Each row is followed by its class number.
[ 131  453 -152  -70 -512  432  -61  391    4 -314    0  -61   64 -159
  368  210   44 -483   93 -186  -15  108 -113 -106  -45  -68   53   -3
  318 -312   21   27  253   60  222]  11
[-132  201 -102  -14  -85  109 -102   50  120  145  100  250  -10  -77
  116   47   87 -211 -151   16 -144  110   76 -183 -181   61  405  -88
   59 -257   35   23   66  161  -90]  3
[ 323  126  320  176 -416 -324  -89  497 -457   56   50 -445  267 -359
   -3  141  293  -85   79 -302 -182  210 -390  245  193  177 -300   68
 -275  284 -144 -270   81   -4  163]  6
[ -90 -352  293  127  132 -111   61  -97 -374  -35  213   82  148 -138
  166 -100  238  395 -259   96  141  -63   73  365   67   75  260   60
 -262  447   21  -78 -225 -251  431]  8
[ -78  427 -430   63   32 -186  211   46   36  -71  158  104    8  -85
   23  188  -54 -267  135   29  147 -171 -195   25   84  156 -244  -93
  601  170   78 -228 -146  205 -148]  11
[ 299   77  518   97 -319  417 -323  580 -174 -136 -154 -134   71 -198
  286  114  436 -549 -104 -213 -341  309 -181 -152 -133 -127   63  -32
   95 -322   12  -65  306  114  441]  9
[  43 -201  169 -167  147  293   13 -102 -138   29 -229  -75    9  140
  -22   88  207  -90 -233  381 -128   20   87 -111   55    6  153   62
  106 -172  135   53 -137 -464  497]  2
[ 255  294   55  112 -666 -375  -70  583 -353 -177  343 -125  319 -528
  165 -118  135  119  100 -354   -7  168 -322   53  133  362   -3   11
 -487  289 -133  -36  136  141 -178]  0
[ -72  330 -394  240    4  265  152    6 -218 -402   83   24    6  -17
  -21  297  296 -441  -57  211  180  -65 -473 -367   76  105 -111 -288
  770   28  167 -254 -456 -212  198]  6
[  33  500 -540  -42 -564  266  190  420   83 -604  344   82   98 -257
  490  253  -25 -386  135 -314  316  -27 -369   15    8  -13 -145   51
  426  -25   39 -103  120  144   68]  4
[  -7  245   57 -324    6   49 -183   86   79  176  -31    5  -77  -72
  -63   54    4 -198  -30    2 -393  164   89 -270  -79  241  163  -99
  -44 -247   89  208  274  145 -163]  10
[ -94  500 -581 -124 -578  531  -23  219  165 -365   38  128  116  -12
  337  184  -53 -519   74  176   27    6  -47 -126  -78 -118  139   55
  371 -460  153   35  104   94  134]  7
[  38  161  -78 -194 -155  182   -3  284  184 -170  138   54   31  -68
  310    7   -3 -158  -31 -171 -128   16  -43   79  -94  -12   96   34
  197 -155   42   36  289  191  160]  9
[ -43  290  -59  -69   72 -255  -50  -66  -59  196  -95 -140  -21  -36
 -185  189  -32 -213   85  184 -197    8   -4 -121  165  293 -128   17
  298   44   91  -67   91   69 -115]  11
[  50 -274  315  -83  175  -92  -12   70   21  122  192   47   64  -18
  205  -27   59  204 -208 -305  -35 -155  106  455  -93 -188  131  200
   40  291  -78 -216  133  249  461]  5
[   4  379 -359  386 -591  239  -68  178 -205   -2 -108 -106  327  -30
  165  204  143 -610  -41  219    2  199 -196   99  102  -54  133   21
  164 -386  222 -246 -130   34   20]  1
[ 171  516 -225  -46 -529  275  -42  422  -44 -365   85  -99  162 -282
  197  264  135 -624  178 -243  -74  180 -305 -242  -11   30 -107  -71
  317 -253   24  -54  138   84   37]  10
[ 190  -96  578 -310   62 -446  -50  344 -221  159  233  -99   -1 -337
   63 -133  116  489  -73 -466 -143  -44  -94  174  -28  290    4   27
 -304  498  -89  126  438  219   21]  1
[ 217  183  250  352 -117  292  246  529  -52 -383  191  -63  -19 -206
  378  258  237 -363   47 -470  411  -39 -403  249  -31 -265 -254  -42
  756  268   17 -511   95  209  506]  8
[-184  144 -700  136 -533  301   25 -131 -348  -52   -4  125  396    9
  114   -1   79  -63  -87  655  111   95   83   22  163  106  374  156
 -268 -321  247  142 -363 -442   25]  2
[ 105   53  311  114   -6 -109 -156  386  -82    6  171   69    8 -333
  127   82  316 -167 -137 -238  -16  128 -192 -124 -105  208   48 -215
   28   78   -4  -71  -38  243  -71]  2
[  52  137   34   12 -360  117 -346  222  -38   47  -90  103  110 -181
  128  -57  240 -331 -106  156 -281  261   81 -240 -114  187  280  -63
 -250 -379   68  130   83   49  -17]  9
[ -30  186 -148 -363 -237 -169 -107   38   -2  209  162   34  163 -147
   22  -42 -121  255   46  -60 -264   68  101    4    0  321  277  100
 -318  -32  -24  290  330   32 -181]  5
[-110  196  -95   68   96 -144  -25  -61   68  220   13  103    2   93
   56  123  -56  -41 -132  102  -91 -145   25  163   22   15   73   30
  254    9  107 -182   22  333   33]  7
[  -4  411 -318 -364 -228  271   82  410  251 -445  164   -8    0  -75
  366  310  -78 -294   95 -231   -1  -60 -238  -27  -32 -142  -56  130
  496  -69   42   27  494  175  247]  7
[  -3  391 -231 -202 -378  135 -157  240  -23    3   30    3   86 -100
   33  133  -21 -256   41   18 -236   65  -21 -226  -31  225  162  -79
   72 -227   90   73  208  132 -134]  10
[ 133  178   63  406  -71 -380 -187  -33 -180  420  -75  -76  182 -159
 -187   24  214 -427   24  258 -265  302 -117 -172  108  415  -38 -248
  -50 -285  142 -165 -274   57 -384]  2
[ -57  -35  244 -319   80 -120  -68   59   99  178  197   90  -62 -136
  100  -68   29  199  -77 -159 -184   49  197   85 -123  170  244   52
 -177   68  -43  171  379  192   88]  6
[-255  185 -448  -73  107  -86  373  -71  180 -104  312  337   -3   11
  238   60 -202  210  -48 -107  296 -390   40  403   -6  -21   32  151
  443  346   84 -181  -54  247   93]  4
[  48  -11  226  164  -98  320  -67  297  -26    2  -39   22   68   12
  280  204  133 -269 -116 -182   -6  -25  -32  360  -47 -334   50   93
  250  -76   43 -267   39  226  443]  2
[ 208   27  370  210   59 -535   35  312 -191  -96  241 -153  121 -340
  102  168  198  -68   42 -461   28 -146 -335  195  195  101 -413  -20
  337  563 -182 -420  -10  130  170]  3
[-255  416 -606    4 -263  246  135    8  160  -56   42  291   83   94
  334  208 -156 -235  -46  180  151 -237   -1  276  -30 -125  115   94
  528 -206  206 -124  -37  215  161]  2
[ -80   64  176   46   57 -185 -191  -72  -69  504  -69   74   23   50
  -96  -10   19   -3  -96  187 -256   20  233  174   33  131  231    4
 -114  -37  106  -30   13  207  -34]  11
[-162   35 -196    6 -298 -209  113   35 -130  183  172   30  214  -43
  271  -40 -207  341  -56  -27  182  -90  205  660  122 -109  256  359
 -372  218   14  -37  276  168  133]  11
[  88 -112  256 -448  262   74  -27  -32 -282  -39 -189 -497  -59   36
  -33  232   15  205  -93  158 -142   -4  -30  -16  274   92  -60  256
  222  184  115  121  460 -375  430]  2
[  -5  -16  245  103  120 -619  -39  -12 -270  410  215   -7  101 -214
 -136   -4  115  279 -108  -68  -63   -3    0  220  112  345   89  -84
 -234  445   13 -175  -98  165  -70]  10
[  74  202   32 -466  -34  -13  228  444   76 -482  380  -80 -107 -251
  356  204  -49  121   39 -595  216 -154 -291  120   29    5 -175  171
  379  535 -152   47  527  195  376]  6
[ -77  -78 -165   55  331  -99  214   71 -270 -450  268  -89   60 -119
  142  173  172  141  -64   -3  201 -153 -282  106  258   59 -248   58
  411  574   29 -167 -162 -201  310]  9
[  25  530 -288  -71 -193   65 -105  214   28 -130    7   62  -34 -203
    8  157  187 -539   -2   19 -165   69 -199 -439  -74  263   15 -235
  326 -242  134  -31  -67  176 -219]  1
[  -2  316 -128 -277 -107  191 -135  130  108  162  -84   53  -36   -5
   -9   80  -13 -376  -25  120 -280  189   78 -263 -135  186  244 -135
   66 -347  144  133  182  119 -154]  10
[-109  344 -553  214 -498 -191  -35  -59 -212  268   44   87  334  -40
   51   30  -42 -238   35  406  -81  135   52  154   68  218  263  117
 -250 -252  190 -137 -157   30 -189]  0
[  16  188 -240  353 -618 -361  -67   34 -521  292  110   30  493 -281
  -37 -116   85 -110   33  179  151  241  -65  227   91  288  364  137
 -612  -46  189  -97 -146  -75 -271]  0
[ -40  102 -217  294  -84  -76  172  -53 -463 -328  211  -99  241 -240
   96  137  216  110  -28  106  237  -43 -269   14  248  149  -70  -32
  194  315   44 -136 -345 -382  270]  7
[ 160  477 -330   96 -597  213   -3  541  -73 -482  168  -80  219 -311
  300  234  191 -653  154 -251   26  173 -432 -202   27   21 -111  -70
  298 -145    8 -159   64  -23  164]  5
[ 202  219  -19   11 -535  397  -13  729  -69 -525  164  -27  212 -251
  599  112  158 -339  -35 -493  101  -25 -339  234  -74 -282  -54   81
  268    5  -34 -178  324  131  505]  5
[ -30 -267  579 -147  262 -372 -153 -122  -11  531  -33   10   21    8
   18  -80   13  343 -245  -74 -310  -85  350  362  -25   60  289  189
 -247  178  -52  -44  218  108  214]  3
[ -81  343 -265  -73 -469 -204 -232  -96 -236  395 -164 -225  315  -20
  -87   13 -217   87  131  419 -255  173  189  181  220  271  287  199
 -393 -146  154  174  220    0 -297]  7
[ -32  119   48   39    2   31   23  201   -1 -106  131    0   77  -90
  162  167   57 -155   13 -158   71  -62  -85  280   84  -19  -96   49
  370  226    3 -213  102  185  190]  6
[  99 -148  378    9  -39 -149 -205 -133 -169  562 -139  -27  151   24
  -95  -63   84  -22 -185  123 -318  164  329  156   14   95  279  174
 -371 -171   47  -29  142   93  123]  10
[  85   44  331 -177 -114 -491  -38  236 -202  127  127 -306  117 -167
   97  128 -130  320  112 -217  -42  -44   23  430  262  175  -68  238
 -256  506  -55  -74  404   92  162]  7
[ 153  134  457  -60    5   76 -195  397 -138  -54   80   23  -90 -265
  118  174  347 -257 -123 -336 -284   77 -138 -244 -122  191   35 -132
  102   39    2  -62   71  191  144]  4
[-244  439 -426 -674  359  386  180 -198  581 -113    5  203 -363  231
   65  288 -317 -187  -12   13 -133 -201  116 -208  -86   58  109   -7
  726 -285  170  175  345  157  -60]  4
[  14  397 -188 -178 -510   -2 -100  258  -26  -81   72 -146  155 -178
  162  110  -52 -151  110  -94 -178  147 -113 -101   81  113  142  165
  -95 -181   46  157  356  -43  -72]  3
[ -48  142  -29   56  208 -351  -32 -113  -22  399   30   71  -42  -88
 -147   66   69  -94 -103  124  -60   22  -27   40   30  282   36 -119
   73    8  144 -134 -164  155 -173]  2
[-227  573 -899 -152 -616   70  109  -70   46   30  -13  100  273   82
  103   11 -264 -217   64  426   59  -97   39  202  136   95  220  229
   69 -312  322   57   42   43 -207]  1
[-178 -231  -82  241  226 -119  137 -184 -299 -124  277  202  150  -75
  142  -64  266  321 -239  208  248 -124   22  202   37   84  258  -28
   -1  392  100 -121 -531 -197  273]  9
[  21  -88  349 -393  -86  253 -202 -114   99  352 -217 -129   -3  156
   53  -19  -41 -105 -188  169 -397  217  347  -35  -61 -109  504  167
 -337 -502   48  258  424  -77  137]  3
[ -60  522 -568  257 -361  157   75   80  -32 -138   16   85  177   -8
  175  192  -53 -402   77  126   86  -18 -193   90   63  -32  -22   36
  415 -205  148 -262 -146  152  -37]  0
[ -70   33 -119  -40   29  -99  143 -250 -299   21   73  -50  138  -61
  -26    4   76  315  -85  298  190  -10  -60  208  196  201  201   28
 -115  278  147   59 -271 -427  144]  8
[-108 -158 -139 -256  150  179  120  -79 -211 -158  -43 -140   99   -6
  161  113   41  333 -165  268   79  -95   98  202  211  -63   97  212
   43  188   50  151   82 -434  402]  2
[-315  346 -546 -321  155  210    2 -349  313  219 -191  142 -121  427
  -16  189 -359 -252  -40  423 -268 -148  268  -19   47  -49  247  131
  412 -431  260  119  266  134  -44]  11
[  18  572 -443  -12 -313 -114  157  433   49 -390  326  117   31 -365
  159  200  106 -332  184 -167  167  -47 -487 -254   38  333 -303 -244
  483  153   74  -78  -89  162 -311]  4
[ 109  341 -141  183 -542 -387   13  525 -189 -197  427  -37  231 -561
  206   47  189 -134  130 -328  118  127 -370  -27   52  370  -63 -120
  -92  205  -17  -98  -18  132 -118]  2
[-213  287 -482 -301   -7  203  113 -115  150  -18  -35   91    7  180
  152  227 -236 -142    5  244  -54 -152  100  199  100  -55   30  246
  393  -87  158  -23  245  139   16]  4
[-193  -93   31   49  420   62   66 -259 -229  -21   27  -11  -99   62
  -87  154  103  186 -175  225  119  -88  -23  -57   94  141  122 -159
  319  249  115  -21 -276 -275  173]  11
[ 176   29  239  254 -368  -60 -100  530 -169 -244  348  120  189 -390
  432  -90  294 -116  -72 -446  140  119 -206  255 -115   26   76   33
 -126  202  -28 -174   -1  289  239]  9
[  35 -261   90   31   38  -51  -96  -22 -472  -42   35  -67  198 -141
   60   12  294  124 -274  109  -11   29   22   44  122   99  198  159
 -249  278   -4  -63 -147 -406  493]  5
[ 106 -171  507  278  157  -65 -206   44 -171  412 -123   32   27  -32
  -70   39  313 -330 -207  -25 -281  135  120   14 -154  -36  107  -85
  -28 -118   57 -257 -128  221  207]  10
[  28 -109  100  373 -142  427  -42  -49 -378  -95  -72    3  213   15
   94   40  364 -115 -242  288   84   91 -103   53   93 -131  208   12
   12 -111  167  -54 -440 -339  366]  8
[ 164  285  193 -136 -534 -183 -189  357 -312   28   85 -275  219 -384
  104   45  115  -42   62 -126 -148  302 -217   28  156  332  112   89
 -470   31   47  211  380  -35 -124]  8
[ -62  -42 -105  366    3  288 -119 -285 -281  117 -103  164  136   84
 -162   12  365 -353 -228  522  -49  128    6 -253  -72   85  241 -278
   84 -332  242 -124 -785 -264   54]  10
[ 227  -19  384  302 -431  172 -324  311 -630 -118 -266 -403  309 -212
   93  116  477 -279  -65  263  -67  337 -203   49  244   66   57  -28
 -272  -33  150  -83 -225 -495  376]  9
[  -8   61  -70  102  166  161  121  -61 -251 -287   52   58  -22  -67
   52  125  326 -150 -184  129  115  -81 -226 -190   54   72  -28 -125
  464  141  139 -136 -363 -290  393]  1
[  18  263  -68  -80 -465  -70 -138  294 -171   22   93  -15  212 -263
  144  -39  109  -77   -2    4 -133  238  -82   55  -52  198  330  -23
 -374  -27   14  105   82  129 -107]  9
[ -44  456 -163  -11 -297   80 -175  214  -15   39   40   28   16 -182
   15  126  161 -423   27   68 -197  195 -105 -321  -78  284  148 -210
   74 -282  108   60   18  174 -237]  6
[-135  -78 -152  371  -57   41   71 -105 -400 -180  159    6  225 -101
   39   17  295   24 -136  229  119   50 -130   60   53  146  142  -67
   25  182   86 -181 -532 -317  236]  6
[  54  399 -341  310 -345  644  172  141 -165 -611  -73   76  139    5
  318  281  189 -622   40  149  327   30 -374 -176   36 -217  -78  -69
  701 -278  180 -205 -303 -234  325]  0
[  22   58  266 -159 -157  -35  -21   60 -105  201 -117 -138   44  -33
  112  129  -65   97  -54  -57 -169  -58  152  292   43    9   97  222
  -88   86  -62  -44  360  113  274]  8
[-103  156 -443   15 -124  396  146 -100 -165 -361  -76   65  152   48
  208  191  103 -298 -109  394  256  -32  -71 -100  121  -91  118   63
  453  -84  132   28 -182 -370  320]  11
[ 189  283  210 -116 -388   68 -221  324  -68   28   -2 -158   38 -198
   36   94  152 -357   11 -183 -254  188 -136 -173  -77  172  206  -89
 -159 -253   82   10  204   78   29]  8
[ 223  -50  385 -323 -347 -277 -118  565 -232  -16  132 -240  186 -292
  266  -31  -22  264   26 -428 -175   59  -93  320  143   87   22  181
 -486  333 -171  197  698    4  234]  11
